-0.225, 4.659
-7.439, -0.114
0.140, 0.187
|
0.140, 0.187
-7.439, -0.114
-0.225, 4.659

-0.314, -8.946, 1.018, -0.429, -4.090, -0.574, -0.423, -1.087, 1.312, -1.887, -0.175, -0.678, -2.101, 0.883, -3.008
-3.416, 1.928, 1.305, 1.291, 0.738, -2.181, 1.197, -1.146, -1.630, -1.805, -1.822, -3.714, -2.059, 1.008, 2.890
|
-3.416, 1.928, 1.305, 1.291, 0.738, -2.181, 1.197, -1.146, -1.630, -1.805, -1.822, -3.714, -2.059, 1.008, 2.890
-0.314, -8.946, 1.018, -0.429, -4.090, -0.574, -0.423, -1.087, 1.312, -1.887, -0.175, -0.678, -2.101, 0.883, -3.008

-4.768, -0.106
3.826, 0.033
1.213, 0.033
-8.135, -0.149
-6.424, -0.190
-3.889, 0.069
|
-3.889, 0.069
-6.424, -0.190
-8.135, -0.149
1.213, 0.033
3.826, 0.033
-4.768, -0.106

-2.060, -4.103, -0.281, -3.631, -4.444, -5.874, -3.263, -0.067
0.503, -5.988, 3.303, 1.097, -7.595, -3.974, -0.378, -2.528
-3.350, 6.382, -5.437, -3.699, 8.801, 1.872, -2.351, 4.760
-3.782, -1.157, -2.224, -3.923, -0.693, -3.715, -3.976, 2.199
0.223, -5.884, 0.785, -4.380, -8.372, -8.297, -2.887, -2.886
-0.859, -4.952, -0.378, -5.391, -6.750, -8.356, -3.774, -1.672
-3.268, -2.975, -0.299, -2.111, -2.316, -3.342, -3.168, 1.364
|
-3.268, -2.975, -0.299, -2.111, -2.316, -3.342, -3.168, 1.364
-0.859, -4.952, -0.378, -5.391, -6.750, -8.356, -3.774, -1.672
0.223, -5.884, 0.785, -4.380, -8.372, -8.297, -2.887, -2.886
-3.782, -1.157, -2.224, -3.923, -0.693, -3.715, -3.976, 2.199
-3.350, 6.382, -5.437, -3.699, 8.801, 1.872, -2.351, 4.760
0.503, -5.988, 3.303, 1.097, -7.595, -3.974, -0.378, -2.528
-2.060, -4.103, -0.281, -3.631, -4.444, -5.874, -3.263, -0.067

-2.737, 4.802, 5.917, 3.169, 1.259, 0.329, -3.461, -1.938, 3.689
-3.157, 2.996, 3.781, 1.657, 0.151, -0.789, -3.719, -2.644, 2.086
-3.823, 1.755, 2.284, 0.540, -0.766, -1.856, -4.259, -3.522, 0.937
2.542, -6.822, -6.731, -4.737, -2.974, 0.365, 3.065, 3.255, -5.565
1.658, 1.281, 1.007, 1.356, 1.539, 1.257, 1.755, 1.358, 1.375
1.697, -2.702, -2.652, -1.728, -0.887, 0.669, 1.913, 2.008, -2.124
1.140, -0.362, -0.104, -0.010, 0.157, 1.053, 1.192, 1.538, -0.127
|
1.140, -0.362, -0.104, -0.010, 0.157, 1.053, 1.192, 1.538, -0.127
1.697, -2.702, -2.652, -1.728, -0.887, 0.669, 1.913, 2.008, -2.124
1.658, 1.281, 1.007, 1.356, 1.539, 1.257, 1.755, 1.358, 1.375
2.542, -6.822, -6.731, -4.737, -2.974, 0.365, 3.065, 3.255, -5.565
-3.823, 1.755, 2.284, 0.540, -0.766, -1.856, -4.259, -3.522, 0.937
-3.157, 2.996, 3.781, 1.657, 0.151, -0.789, -3.719, -2.644, 2.086
-2.737, 4.802, 5.917, 3.169, 1.259, 0.329, -3.461, -1.938, 3.689

0.338, -2.715, -1.371, -7.737, 6.675, 1.273, 3.548, -1.039, -0.993, -1.372
0.443, -1.733, -4.649, -2.237, 8.356, -0.531, 0.493, -1.000, -3.379, 4.478
8.073, 5.613, -0.448, 1.663, 2.120, -3.247, 3.115, 1.757, 0.986, -1.902
5.079, 4.186, 2.919, -1.730, -1.883, -0.222, 3.833, 1.571, 6.277, -4.094
3.929, 4.873, -1.152, -0.484, 5.029, 0.822, -7.808, -1.261, 1.026, 1.261
-1.279, 3.534, -5.173, 5.210, -5.050, -3.510, -0.538, -4.141, 0.484, 3.015
-6.038, 5.204, 2.518, -0.705, -1.052, 1.998, -0.739, -7.553, -0.589, -0.215
|
-6.038, 5.204, 2.518, -0.705, -1.052, 1.998, -0.739, -7.553, -0.589, -0.215
-1.279, 3.534, -5.173, 5.210, -5.050, -3.510, -0.538, -4.141, 0.484, 3.015
3.929, 4.873, -1.152, -0.484, 5.029, 0.822, -7.808, -1.261, 1.026, 1.261
5.079, 4.186, 2.919, -1.730, -1.883, -0.222, 3.833, 1.571, 6.277, -4.094
8.073, 5.613, -0.448, 1.663, 2.120, -3.247, 3.115, 1.757, 0.986, -1.902
0.443, -1.733, -4.649, -2.237, 8.356, -0.531, 0.493, -1.000, -3.379, 4.478
0.338, -2.715, -1.371, -7.737, 6.675, 1.273, 3.548, -1.039, -0.993, -1.372

-5.411, 4.786, 1.414, -0.236, 2.675, -5.115, 6.629
0.945, -2.292, 0.786, -1.875, 0.974, -0.141, 0.436
-3.356, -0.720, -2.269, -1.638, -2.101, -2.936, -1.338
-4.975, 4.032, 1.024, -0.392, 2.142, -4.696, 5.619
|
-4.975, 4.032, 1.024, -0.392, 2.142, -4.696, 5.619
-3.356, -0.720, -2.269, -1.638, -2.101, -2.936, -1.338
0.945, -2.292, 0.786, -1.875, 0.974, -0.141, 0.436
-5.411, 4.786, 1.414, -0.236, 2.675, -5.115, 6.629
